Below is a small trained network, with its code and all its weights. Each question gives an input and a class and asks what happens when units are switched off, that is, made to give their printed mean instead of their output.

import numpy as np


def w(rows, s, z=0):
    codes = np.array(rows[::2]) - 128.0
    scale = np.full(codes.shape[1], s)
    scale[-1] = z or s
    return codes * scale


def f(y):
    return y / 2 * (1 + np.tanh(0.7978845608 * (y + 0.044715 * y**3)))


def log_softmax(a):
    a = a - a.max(-1, keepdims=True)
    return a - np.log(np.exp(a).sum(-1, keepdims=True))


def net(x, mask):
    res = np.array(x, float).reshape(1, 8) / 4 @ E
    y = f(res @ A[0][:, :-1].T + A[0][:, -1])
    res = res + np.where(mask, y, B[0][:, -1]) @ B[0][:, :-1]
    return log_softmax(res[-1] @ U[:, :-1].T + U[:, -1])


A, B = {}, {}
E = w([
[150,157,197,183,151,174,106,46,141,43],'x0',
[67,170,51,148,159,154,113,200,54,128],'x1',
[188,91,65,114,187,113,43,120,104,227],'x2',
[176,211,158,170,151,65,72,254,161,73],'x3',
[154,124,152,172,44,110,124,108,100,188],'x4',
[103,32,140,207,143,173,194,170,76,110],'x5',
[37,71,221,125,128,35,131,126,88,153],'x6',
[186,92,147,122,158,150,139,102,231,147],'x7',
],0.0091)
A[0] = w([
[126,255,90,136,165,152,61,100,89,111,234],'n1',
[116,43,168,216,191,107,169,173,175,66,181],'n2',
[167,117,34,155,66,229,145,108,120,152,230],'n3',
[120,106,225,75,172,80,139,126,196,91,253],'n4',
[155,187,89,135,35,57,112,172,81,123,213],'n5',
[113,212,96,33,77,43,140,159,131,94,210],'n6',
[61,94,97,99,245,70,138,109,97,137,219],'n7',
[152,165,166,6,81,63,128,96,162,92,175],'n8',
[207,139,68,97,216,172,71,136,164,108,202],'n9',
],0.0076,0.0044)
B[0] = w([
[154,185,95,121,60,116,75,161,97,36,254],'n1',
[114,95,182,132,187,114,153,127,96,66,233],'n2',
[254,106,100,124,58,208,196,114,95,158,255],'n3',
[67,137,151,119,194,104,112,26,190,98,230],'n4',
[171,219,205,170,96,108,151,159,116,196,224],'n5',
[95,182,173,96,118,172,106,178,130,171,234],'n6',
[86,102,70,105,167,112,78,169,99,117,230],'n7',
[61,170,137,109,96,154,146,137,239,175,217],'n8',
[210,144,92,96,180,119,125,112,125,107,251],'n9',
],0.0099,0.0089)
U = w([
[174,60,70,154,31,221,220,68,69,170,223],'0',
[124,179,154,188,14,16,131,202,58,212,115],'1',
[45,93,49,96,227,113,93,153,26,131,235],'2',
[34,234,122,55,127,180,139,115,179,121,3],'3',
[153,108,187,207,200,121,152,95,163,13,106],'4',
[232,240,4,46,181,137,79,148,133,114,89],'5',
[105,175,119,193,22,116,55,124,48,42,85],'6',
[108,68,123,112,99,34,59,1,211,205,129],'7',
],0.0083,0.0043)

Each question gives the input, the list of numbers given to net, and the class t.
The units are the neurons (one row each of A and B). Each row of codes is followed by its name. A weight is (code - 128) times the scale printed after its matrix; where a second scale follows, it is the last column's (A, B and U).
mask holds one flag per neuron, in row order. A switched-off neuron (its flag False) gives its mean, the last column of its row in B, instead of its output. The means were averaged over made-up inputs and are rounded, as every weight is.
A unit's drop is (log p(t) with every unit on - log p(t) with that unit switched off) / (log p(t) with every unit on - log p(t) with every unit switched off).
The circuit of an input: a set's keep is (log p(t) with only the set's units on - log p(t) with every unit switched off) / (log p(t) with every unit on - log p(t) with every unit switched off). Starting from all 9 units, units are removed one at a time, each time the one whose removal leaves the highest keep (on an exact tie, the one counted first), for as long as the keep stays at least 0.8.
units of the circuit, in order: the units of the circuit, biggest drop first
unit that matters most: the unit with the biggest drop
k most important neurons: the k neurons with the biggest drops, biggest first
drop when u is switched off: that unit's drop, to one decimal
input [1,-2,5,3,7,0,-5,-8], class 1: most important neuron -> [n5]
input [-2,1,-3,8,-3,8,-8,-8], class 6: units of the circuit, in order -> [n1, n2]
input [-5,1,-6,-4,-8,3,-3,1], class 0: units of the circuit, in order -> [n3, n1]
input [-6,-4,-4,0,2,8,5,-2], class 4: 2 most important neurons -> [n2, n6]
input [8,6,5,-7,5,-8,3,-2], class 6: units of the circuit, in order -> [n1, n9]
input [4,-7,6,-4,-3,-6,0,0], class 7: 2 most important neurons -> [n4, n8]
input [-1,-3,-7,4,4,-7,2,-6], class 3: 4 most important neurons -> [n8, n4, n6, n3]
input [-8,1,8,-7,-2,1,-3,3], class 0: 2 most important neurons -> [n3, n1]
input [0,-5,0,-5,-3,0,-7,7], class 0: 2 most important neurons -> [n3, n1]
input [-8,-8,-4,6,-2,5,3,0], class 4: 2 most important neurons -> [n2, n4]
input [7,-2,4,5,0,-7,5,-1], class 3: 2 most important neurons -> [n8, n4]
input [0,-2,6,7,2,4,8,7], class 4: drop when n2 is switched off -> 1.0
input [0,6,6,-4,4,0,-2,-2], class 0: drop when n3 is switched off -> 1.2
input [4,7,-6,-6,-2,1,-8,0], class 0: drop when n3 is switched off -> 0.8
input [-7,-1,8,4,2,-3,6,6], class 7: unit that matters most -> n1
